Below is a small trained network, with its code and all its weights. Each question gives an input and a class and asks what happens when units are switched off, that is, made to give their printed mean instead of their output.

import numpy as np


def w(rows, s, z=0):
    codes = np.array(rows[::2]) - 128.0
    scale = np.full(codes.shape[1], s)
    scale[-1] = z or s
    return codes * scale


def norm(h):
    return h / np.sqrt((h * h).mean(-1, keepdims=True) + 1e-5)


def f(y):
    return np.maximum(y, 0)


def log_softmax(a):
    a = a - a.max(-1, keepdims=True)
    return a - np.log(np.exp(a).sum(-1, keepdims=True))


def net(x, mask):
    res = np.array(x, float).reshape(1, 8) / 4 @ E
    u = 0
    for l in range(3):
        y = f(norm(res) @ A[l][:, :-1].T + A[l][:, -1])
        res = res + np.where(mask[u : u + 9], y, B[l][:, -1]) @ B[l][:, :-1]
        u += 9
    return log_softmax(norm(res)[-1] @ U[:, :-1].T + U[:, -1])


A, B = {}, {}
E = w([
[179,167,59,138,99,251],'x0',
[132,117,126,124,116,128],'x1',
[126,131,131,120,117,129],'x2',
[125,116,131,134,122,133],'x3',
[198,150,210,195,52,47],'x4',
[130,144,130,162,154,134],'x5',
[134,112,136,136,143,143],'x6',
[235,91,30,167,110,22],'x7',
],0.0029)
A[0] = w([
[192,180,164,103,114,195,129],'0.n1',
[167,63,45,85,145,222,120],'0.n2',
[134,178,170,154,55,252,67],'0.n3',
[120,160,5,141,104,183,57],'0.n4',
[79,108,118,98,181,63,77],'0.n5',
[107,130,187,126,163,181,249],'0.n6',
[175,97,8,107,174,200,46],'0.n7',
[211,198,148,145,47,148,54],'0.n8',
[129,87,53,163,101,51,243],'0.n9',
],0.0046,0.0017)
B[0] = w([
[51,63,81,148,176,157,193],'0.n1',
[167,193,113,209,41,95,228],'0.n2',
[83,73,111,84,195,62,231],'0.n3',
[216,193,111,164,104,105,205],'0.n4',
[78,109,76,129,135,204,190],'0.n5',
[42,151,131,88,128,95,255],'0.n6',
[225,178,153,153,6,111,220],'0.n7',
[72,45,133,106,212,126,196],'0.n8',
[177,154,102,100,89,254,234],'0.n9',
],0.0043,0.0033)
A[1] = w([
[82,156,255,93,140,115,162],'1.n1',
[245,63,158,138,193,85,84],'1.n2',
[119,116,92,113,87,137,121],'1.n3',
[103,126,122,142,91,143,9],'1.n4',
[185,159,105,171,61,102,176],'1.n5',
[122,136,93,183,139,123,89],'1.n6',
[157,144,148,88,128,144,5],'1.n7',
[135,104,48,96,169,161,127],'1.n8',
[40,108,83,156,184,169,186],'1.n9',
],0.0048,0.0021)
B[1] = w([
[254,167,156,151,102,104,255],'1.n1',
[83,80,91,64,157,140,169],'1.n2',
[96,166,91,118,209,130,161],'1.n3',
[110,55,157,111,151,131,129],'1.n4',
[88,134,92,90,126,101,235],'1.n5',
[99,79,123,86,118,141,144],'1.n6',
[134,47,182,130,192,120,128],'1.n7',
[123,217,69,154,74,181,182],'1.n8',
[67,32,125,72,161,148,255],'1.n9',
],0.0051,0.0039)
A[2] = w([
[112,200,251,155,125,126,218],'2.n1',
[69,161,62,64,75,56,247],'2.n2',
[84,75,184,92,130,181,50],'2.n3',
[80,174,56,156,143,107,37],'2.n4',
[67,127,171,101,74,155,159],'2.n5',
[135,170,142,105,255,98,252],'2.n6',
[205,84,48,73,170,73,236],'2.n7',
[81,184,96,114,203,148,89],'2.n8',
[123,108,100,119,52,102,154],'2.n9',
],0.0045,0.0013)
B[2] = w([
[236,188,81,192,93,61,198],'2.n1',
[19,3,220,176,250,187,255],'2.n2',
[129,85,97,162,212,11,210],'2.n3',
[92,45,77,72,162,191,169],'2.n4',
[226,125,128,161,134,79,196],'2.n5',
[152,134,187,155,56,92,186],'2.n6',
[26,148,193,121,188,216,226],'2.n7',
[149,67,140,157,58,139,187],'2.n8',
[73,142,173,104,157,122,183],'2.n9',
],0.0033,0.0037)
U = w([
[66,53,172,107,175,33,80],'0',
[81,100,3,123,129,187,20],'1',
[238,208,139,192,29,37,251],'2',
],0.0048,0.0017)

Each question gives the input, the list of numbers given to net, and the class t.
The units are the neurons (one row each of A and B). Each row of codes is followed by its name. A weight is (code - 128) times the scale printed after its matrix; where a second scale follows, it is the last column's (A, B and U).
mask holds one flag per neuron, layer by layer. A switched-off neuron (its flag False) gives its mean, the last column of its row in B, instead of its output. The means were averaged over made-up inputs and are rounded, as every weight is.
A unit's drop is (log p(t) with every unit on - log p(t) with that unit switched off) / (log p(t) with every unit on - log p(t) with every unit switched off).
The circuit of an input: a set's keep is (log p(t) with only the set's units on - log p(t) with every unit switched off) / (log p(t) with every unit on - log p(t) with every unit switched off). Starting from the 12 units with the biggest drops (on a tie, the unit counted first), units are removed one at a time, each time the one whose removal leaves the highest keep (on an exact tie, the one counted first), for as long as the keep stays at least 0.8.
units of the circuit, in order: the units of the circuit, biggest drop first
k most important neurons: the k neurons with the biggest drops, biggest first
drop when u is switched off: that unit's drop, to one decimal
input [-5,1,7,-2,1,-8,7,-8], class 2: units of the circuit, in order	1.n1, 2.n1
input [5,3,3,8,-8,-6,-8,1], class 2: units of the circuit, in order	0.n7, 0.n2
input [7,6,-3,4,2,6,-7,-8], class 0: 2 most important neurons	0.n3, 0.n9
input [-8,-5,-8,5,-6,3,4,8], class 1: units of the circuit, in order	0.n9, 1.n8, 0.n5
input [-1,7,-5,-3,4,8,8,-2], class 2: units of the circuit, in order	2.n1
input [6,6,-2,-3,3,-1,2,-4], class 0: 2 most important neurons	0.n3, 0.n9
input [5,-3,4,4,-4,-1,0,2], class 2: 3 most important neurons	0.n7, 0.n2, 0.n4
input [3,8,-7,-6,-6,-1,6,6], class 2: 2 most important neurons	0.n7, 0.n2
input [8,-3,-2,5,5,-2,7,-4], class 0: units of the circuit, in order	0.n3, 0.n9
input [-3,-8,7,-7,6,0,0,-7], class 2: 2 most important neurons	1.n1, 2.n1
input [5,6,-3,-8,-4,-2,4,2], class 2: 2 most important neurons	0.n7, 0.n2
input [-1,-2,5,-4,-1,5,-3,6], class 1: 2 most important neurons	0.n9, 1.n1
input [-5,1,1,7,-2,3,5,6], class 1: 2 most important neurons	0.n9, 1.n8
input [-3,7,-1,6,3,-6,7,-4], class 2: most important neuron	1.n1
input [3,2,7,5,-6,1,1,3], class 2: drop when 0.n7 is switched off	0.3
input [-6,1,8,4,0,8,-8,7], class 1: drop when 0.n9 is switched off	0.5
input [-4,4,2,-4,6,-3,-6,5], class 0: drop when 2.n1 is switched off	0.0
input [7,1,-1,3,8,-1,8,1], class 1: drop when 0.n6 is switched off	0.1
